Each row has a name. After each piece below comes the name of the row it's from, unless a question asks for something else. Each question is about the rows just above it. Places in a row count from 1.

[103 153 164 135] -> Lesug
[130 113 165  88] -> Sonu
[104 153 174 135] -> lasi
Go on from [103 153 164] to the end of its row.	[135]
Among the named rows, does one hold [153 174 135] next to each other, in this order?	yes
After [113 165], its row goes on with	[88]
The rest of the row after [104 153]:	[174 135]

[147 135 125 141 110 114 158 148 141 147 117 135 121 128 129 146 121 101
 120 149  95 103 152 150 142 126 134 123 122 158 141 128 121 127 141 139
 117 145 107 113 115 136  87 128 138 122 108 114 127 132 136]  mita
[119 126 113 127 145 140 116 137  96 126 132 125 116 143 112 128 161 120
 144 124 113 161 139 118 133 154 138 165 112 129 124 158 115 141 120 132
 138 113 148 117 119 149 143 130 154 158 145 145 117 139 117]  vov
[129 152 136 140 139 135 123 119 119 121 144 128 141 145 119 147 146 144
 115 143 103 135 122 150 126 120 137 145 133 109 111 130 105 100 132 128
 138 117 145 109 122 130 160 116 150 132 140 130 130 125 137]  gop
[143 125 122 131 147 102 138 113 136 123 133 125 119 146  96 124 145 117
 141 164 112 120 121 137 148 127 113 151 125 149 116 131 143 128 111  94
 130 134 109 103 122 125 137 152 142 166 137 126 108 140 162]  Vuk
[109 135 116 133 129 142 119 123 111  84 122 139 135 110 124 131 143 135
 141 117 118 133 119 114 109 131 140 159 152 102 116 132 131 143 117 146
 131  93 134 156 123 135 117 144 121 123 141 122 132 111 104]  Gati
[126 139 108 139 146 134 111 137 129 130 101 146 139 126 108 144 151 139
 122 127 107 115 136 129 145 121 159 129 126 125 129 136 124 120 126 136
 144 110 111 102 118 130 113 127 152 127 144 109 142 143 117]  doteb
[110 122 154  98 131 145 103 103 139 105 131 138 125 140 113 113 159 138
 107 122 160 166  76 110 119  90 136 131 172 116 103 122 124 114 149 143
 122  74 146 143 128 155 146 109 126  96 142 131 130  90 112]  sif
[116 114 118 120 134 130 117 118 129 116 118 113 121 154 141 122 106 147
 113 129 150 120 128 135 144 105 127 133 149 134 105 132 149 129 144 155
 112 115 148 131 150 140 121 123 127 102 112 155 140 117 119]  razos
tags:
[113] -> z_320
[124] -> z_492
[119] -> z_350
[148] -> z_603
[112] -> z_339
[120] -> z_685
[122] -> z_144
[123] -> z_956
[137] -> z_405
[103] -> z_413
The tag of gop, keyed by place 8:	z_350
Which row holds [110 122 154  98 131 145 103 103 139 105 131 138 125 140 113 113 159 138
 107 122 160 166  76 110 119  90 136 131 172 116 103 122 124 114 149 143
 122  74 146 143 128 155 146 109 126  96 142 131 130  90 112]?	sif
find: [129 152 136 140 139 135 123 119 119 121 144 128 141 145 119 147 146 144
 115 143 103 135 122 150 126 120 137 145 133 109 111 130 105 100 132 128
 138 117 145 109 122 130 160 116 150 132 140 130 130 125 137]	gop

[118 136 137  96 166 147 141 128 122] : sof
[142 107 138 122 132 139 114 137 112] : Bezu
[148 150 110 174 100 117 150 100 130] : pibil
[147 105 105 165 110 120 102 144 140] : kadod
[166 128 120 114 153 122 142 136 145] : lodon
[136 137  96 166 147 140 140 123 141] : zel
Which value is in both kadod and pibil?	[110]
Is [130 100 150 117 100] printed in one of the named rows, side by side and in this order?	no
Among the named rows, does one hold [165 110 120 102 144] next to each other, in this order?	yes
Which row holds [136 137  96 166 147 141]?	sof
Does one of the named rows hold [120 110 165] side by side, in this order?	no
Table of tags by key:
[100] -> z_608
[150] -> z_7
[140] -> z_937
[130] -> z_202
The tag of pibil, keyed by place 7:	z_7

